Two labels a row
[11.7, 8.8, 2.8, -18.2, -8.1, -29.9, 3.0, -2.2, 9.4, -26.7, 19.6, 0.2, 13.6, -12.3, 4.0, 1.6, -74.6]  vave D
[-5.6, 12.1, 0.4, 6.6, 6.2, -2.2, 4.9, -0.6, 0.2, -5.6, 9.7, 8.3, 10.3, 0.5, 13.6, -16.0, -42.1]  vave D
[4.2, 4.9, -3.6, -23.7, -13.4, -16.7, -0.4, -3.3, 21.5, -39.1, 19.3, 4.7, 12.0, -4.2, 10.9, -8.6, -29.1]  vave D
[0.3, 9.1, -0.5, -11.7, -3.6, 0.9, 1.4, 6.7, -11.3, -28.6, 4.5, -4.8, -5.2, 5.3, 1.4, 7.0, -4.8]  vave U
[-6.7, 12.3, -0.3, -4.8, -6.8, -21.7, 4.2, -14.0, 2.1, -20.1, 16.6, 2.9, 22.0, 6.3, -6.9, 2.4, -52.3]  vave D
[-5.0, 8.3, 1.8, -0.8, -2.7, 1.3, -0.3, -0.7, 0.9, -9.6, 12.6, -2.5, 5.2, 2.1, 6.7, 2.9, -14.2]  vave D
[-1.6, 16.9, 1.5, 2.1, -1.4, -25.2, -1.3, 3.4, 3.8, -0.4, 12.5, 5.6, 3.6, -7.8, 1.4, -4.7, -51.2]  vave D
[-11.5, 6.1, -1.1, 14.4, 0.2, -10.9, 5.3, 4.2, -3.3, -6.2, 3.4, 4.6, -14.0, 9.3, -6.6, -2.2, -5.7]  vave D
[3.6, 9.0, 2.5, -13.0, -3.7, 0.2, -2.3, -11.5, 14.2, -16.2, 19.5, 8.7, 19.4, -13.0, 5.2, -2.9, -76.0]  vave D
[-3.4, 9.7, -2.1, 20.7, -4.9, -14.1, 4.3, 2.4, -1.5, 26.7, 9.3, 2.7, -9.9, 6.9, -15.3, 2.3, -32.2]  buzu D
[3.7, 13.7, -6.4, -10.5, -7.3, -21.6, 2.9, 2.0, -0.7, -26.1, 2.7, -0.8, -13.1, 12.1, 0.2, 12.6, 19.5]  vave Y
[-6.2, 11.2, -1.1, -1.2, -4.5, -4.8, 7.5, 0.4, 4.9, -29.3, 15.9, 2.4, 1.4, -1.8, 4.5, -0.4, -17.5]  vave D
[5.6, 11.7, 0.4, 8.8, -3.1, -8.9, -6.8, 1.8, 0.5, 6.1, 7.8, -0.7, -1.7, 5.5, -4.2, -4.8, -27.6]  buzu Y
[5.8, 9.1, 9.6, 12.5, -4.1, -28.1, 5.4, -3.3, 8.7, 10.2, 17.8, 10.7, 13.1, -4.7, -5.6, -12.4, -76.0]  vave D
[1.3, 9.9, 9.0, 8.0, 4.4, 0.0, 1.2, -2.3, 1.3, 6.5, 4.9, 3.9, 13.9, -0.5, -2.3, -9.9, -48.8]  vave D
[4.5, 10.6, 4.1, -10.7, -13.7, -6.5, -1.8, -1.9, 7.0, -3.2, 17.4, 5.9, 4.9, 4.1, 1.6, 17.0, 4.2]  buzu D
[-11.2, 10.2, -2.6, 15.2, -1.1, 0.4, 3.6, 7.2, -7.9, 9.2, -1.3, 1.9, -7.6, 5.7, 5.3, -2.4, -15.8]  vave Y
[2.6, 15.2, -0.2, 3.6, -0.4, 11.0, 1.5, 0.9, 0.3, -1.2, 5.8, 5.7, 1.6, 3.8, 9.8, 3.0, -14.0]  vave U
[-0.3, 6.1, -15.6, -6.8, -11.4, -24.9, 4.0, 10.7, -1.4, 6.5, 3.2, -1.4, -0.6, 6.8, -1.4, 8.0, -5.0]  vave D
[8.7, 7.4, 2.4, 3.0, -13.9, -25.1, -1.4, -3.4, 7.8, 9.7, 9.6, -3.4, -0.4, 1.9, -2.4, 0.4, -32.9]  buzu D
[1.8, 10.3, -1.0, 15.0, -5.9, -10.6, -0.4, 2.9, 5.1, -2.8, 4.2, 4.7, -4.0, 2.7, -3.9, -2.0, -38.4]  vave D
[0.2, 12.8, -3.4, 16.1, 2.7, -1.3, 8.9, -1.6, -6.9, -2.1, 13.4, 4.7, -19.9, 2.1, -9.4, -11.0, -14.5]  buzu D
[7.4, 13.1, -4.3, 6.0, -9.7, -12.5, 2.0, 5.7, 5.7, 8.2, 9.5, 2.3, -12.6, 18.3, 6.2, 2.5, 14.7]  buzu Y
[1.9, 7.7, 1.3, 36.3, 2.3, 0.3, -0.6, -2.0, -7.6, 45.8, 0.8, 7.8, -24.5, 15.2, -7.8, -12.6, -14.2]  buzu D
[5.9, 5.9, -10.1, -31.3, -20.9, -11.8, -5.5, 5.9, -12.9, -65.1, 14.0, -3.2, -21.7, 12.8, -2.7, 37.4, 76.0]  vave D
[-12.5, 18.0, 9.5, 20.8, 8.4, 9.8, 2.9, 9.2, 7.1, 24.3, 8.8, 3.9, 22.3, 3.9, 12.1, -22.6, -43.8]  vave Y
[2.7, 8.6, 1.2, 21.0, -1.9, -12.5, -1.9, 6.1, -1.1, 21.1, 2.2, 2.1, -7.5, 6.5, -2.4, 2.3, -6.8]  vave D
[-21.8, 15.7, 13.1, 51.4, 10.9, 22.5, 6.5, 3.0, -7.3, 43.5, 8.3, 7.8, 18.9, 13.7, -24.6, -11.9, -72.5]  vave D
[11.0, 19.6, -3.5, -19.4, -8.3, -18.7, -2.6, -4.1, 15.6, -25.4, 7.0, 0.0, 9.5, -2.2, 14.2, 2.9, -23.4]  vave D
[17.1, 7.3, -23.5, -49.5, -26.2, -26.7, -8.6, 8.6, -3.6, -64.0, 8.4, -5.6, -25.2, 10.9, 11.9, 56.1, 76.0]  vave Y
[-7.3, 6.2, -6.4, 32.1, 5.5, -1.9, -3.3, 6.9, -13.2, 11.0, 4.1, 3.7, -7.7, 5.5, -9.5, -16.3, -59.7]  vave D
[3.7, 1.2, -3.6, -25.2, -11.6, -6.8, -8.0, 4.8, -0.9, -29.1, 10.2, 1.8, 5.8, -0.5, 2.2, 22.1, 20.8]  muvif D
[-0.6, 15.2, 4.7, -0.5, -5.8, 2.8, 4.2, 4.9, 6.0, -5.2, 10.6, -3.0, 12.8, 7.9, 2.7, 2.7, -22.7]  vave U
[7.7, 13.9, 6.7, -7.3, -7.5, -12.8, 5.6, -3.4, 13.8, 11.8, 15.4, 11.3, 10.7, -22.5, 4.3, 0.5, -33.2]  buzu Y
[-11.4, 8.7, 8.4, 19.9, 2.6, 0.8, -0.1, -5.6, 1.7, 10.3, 10.4, 7.5, 7.4, -0.9, -10.6, -10.5, -61.8]  vave D

Two labels a row
[32.8, -4.8, 1.7, -10.6, 29.1, 1.1, -15.1, 0.1, -3.6, -29.7, -22.7, -28.2, -4.4, 14.4, -17.1, 10.8, 1.5]  R fiv
[1.1, -0.8, 11.2, 37.4, 5.2, -1.0, 11.7, 14.3, 11.7, -13.0, 9.1, 2.9, -5.8, 17.0, -8.5, 6.6, -1.4]  R fiv
[28.8, 4.6, 11.6, 1.4, 24.8, -10.4, -27.2, -15.2, 11.8, -25.4, -50.4, -19.0, -13.6, 25.8, -13.3, 11.6, -17.2]  R Ked
[10.0, -2.1, 11.3, -13.5, -42.9, 10.0, -1.3, -5.7, -16.7, 13.9, -17.7, -2.9, -0.9, -9.3, 10.0, -8.6, 7.0]  R Ked
[20.4, -6.0, 2.6, -23.4, 4.0, -0.7, -2.8, -5.5, -20.0, -27.8, -7.1, -18.9, 5.2, 5.6, -18.6, 2.4, 17.2]  R fiv
[6.3, 21.6, 17.6, 23.6, 36.7, -0.9, 9.1, -19.2, 12.7, -2.4, 19.4, 5.7, -26.8, 15.3, 19.2, 13.4, -27.9]  R Ked
[31.4, 1.2, -5.8, -28.8, 40.1, -16.3, -29.1, -11.5, 2.7, -59.2, -36.3, -36.2, 5.5, 14.0, -32.7, 23.7, -11.1]  R fiv
[33.7, -7.0, 11.4, -19.4, 46.1, -8.5, -15.0, 6.7, 3.4, -29.6, -14.2, -24.0, -9.3, 16.2, -14.7, 15.3, 0.4]  R fiv
[24.4, 3.9, 11.8, -15.8, 19.5, 7.9, -6.8, -6.6, -18.4, -30.6, -19.9, -19.1, 5.1, 16.3, -20.8, 13.8, 4.8]  R fiv
[18.1, 4.9, 17.3, -1.0, 16.8, 0.0, -73.8, -16.1, 2.3, -23.7, -6.9, -16.6, -20.6, 13.8, -7.8, 9.9, 11.1]  R Ked
[14.9, -10.0, -3.5, -21.3, -21.8, 5.5, -2.4, -7.3, -11.3, -10.4, -12.4, -15.1, 1.3, 12.5, -13.5, 2.8, 1.7]  R fiv
[31.2, -8.2, 2.0, -24.7, 31.7, 0.5, -28.0, -10.4, -7.2, -38.3, -31.9, -39.5, -3.3, 22.6, -29.5, 9.0, -4.1]  R fiv
[19.8, -3.9, 2.8, -21.0, 21.8, 4.8, -40.5, -11.5, -19.2, -23.7, -32.8, -27.1, 0.0, 10.0, -16.5, 37.6, 1.8]  R fiv
[16.6, -4.8, 1.6, -2.4, 24.4, 6.6, -12.6, -1.9, -22.7, -31.0, -9.6, -14.3, 3.5, 3.6, -14.5, 3.8, 0.7]  R fiv
[12.2, -7.5, 15.3, -13.9, 12.6, 0.4, -1.9, 1.2, -15.0, -26.4, 0.4, -14.1, 1.8, 7.9, -6.1, 9.4, 4.5]  R fiv
[9.5, -3.1, -3.4, -6.5, 1.9, -2.0, 5.9, 1.6, -0.7, -35.0, -2.6, -18.8, 3.3, 13.7, -13.6, 10.5, 8.9]  R fiv
[21.6, -4.3, -7.9, -36.7, 12.5, -3.1, -16.1, -5.6, -14.7, -40.6, -26.3, -38.2, 15.2, -4.6, -14.6, -0.4, 8.4]  R fiv
[14.9, -2.6, 10.3, -17.9, 26.4, -5.3, -2.2, 6.1, -9.7, -28.7, -3.7, -14.8, 0.9, 30.3, -15.9, 24.7, 4.8]  R fiv
[30.6, -0.3, 13.4, -15.1, 30.7, 2.0, -16.8, -20.3, 8.3, -1.6, 0.5, -26.7, -29.3, 5.9, 6.4, 14.5, -12.8]  R Ked
[-21.6, -1.6, -12.9, -1.4, -61.2, 15.2, 55.6, 14.7, -39.4, 33.9, -0.2, 20.0, 24.5, -18.8, 7.5, -33.4, 24.1]  R fiv
[6.2, 0.7, -1.1, -19.2, 2.4, 2.9, 17.0, 6.1, -11.0, -28.8, -7.1, -12.0, 6.8, 12.2, -7.9, 3.5, 14.7]  R fiv
[25.6, 8.4, 21.5, -13.9, 11.3, -4.2, -30.1, -23.0, 4.4, -25.3, -22.9, -30.8, -11.7, 4.6, -7.7, 1.7, -3.6]  R Ked
[-0.9, -2.8, -4.2, -11.5, -15.3, 6.6, -7.4, 0.3, -19.2, -11.9, -11.1, -19.1, 23.0, -4.4, 0.9, -0.3, 28.2]  R fiv
[31.6, 0.6, 20.8, 3.7, 17.5, -6.1, -16.2, -14.7, 6.4, -4.9, 6.3, -12.5, -21.9, -17.4, 1.0, 9.8, -4.7]  R Ked
[18.6, 1.3, 15.7, 5.8, 26.8, 1.2, 17.3, 8.9, -19.0, -17.3, -12.9, -13.0, -5.0, 24.4, -6.2, 3.9, -3.3]  R fiv
[13.1, 6.4, 29.3, 37.1, 86.2, -11.6, 5.7, 5.5, 25.3, -5.2, 16.2, -0.8, -31.4, 9.3, 11.9, 18.7, -24.2]  R Ked
[20.4, -6.7, 12.8, -2.9, 12.0, -0.5, 0.2, 5.5, -21.8, -25.4, -6.4, -13.1, 21.8, 22.6, -12.7, 11.2, 17.7]  R fiv
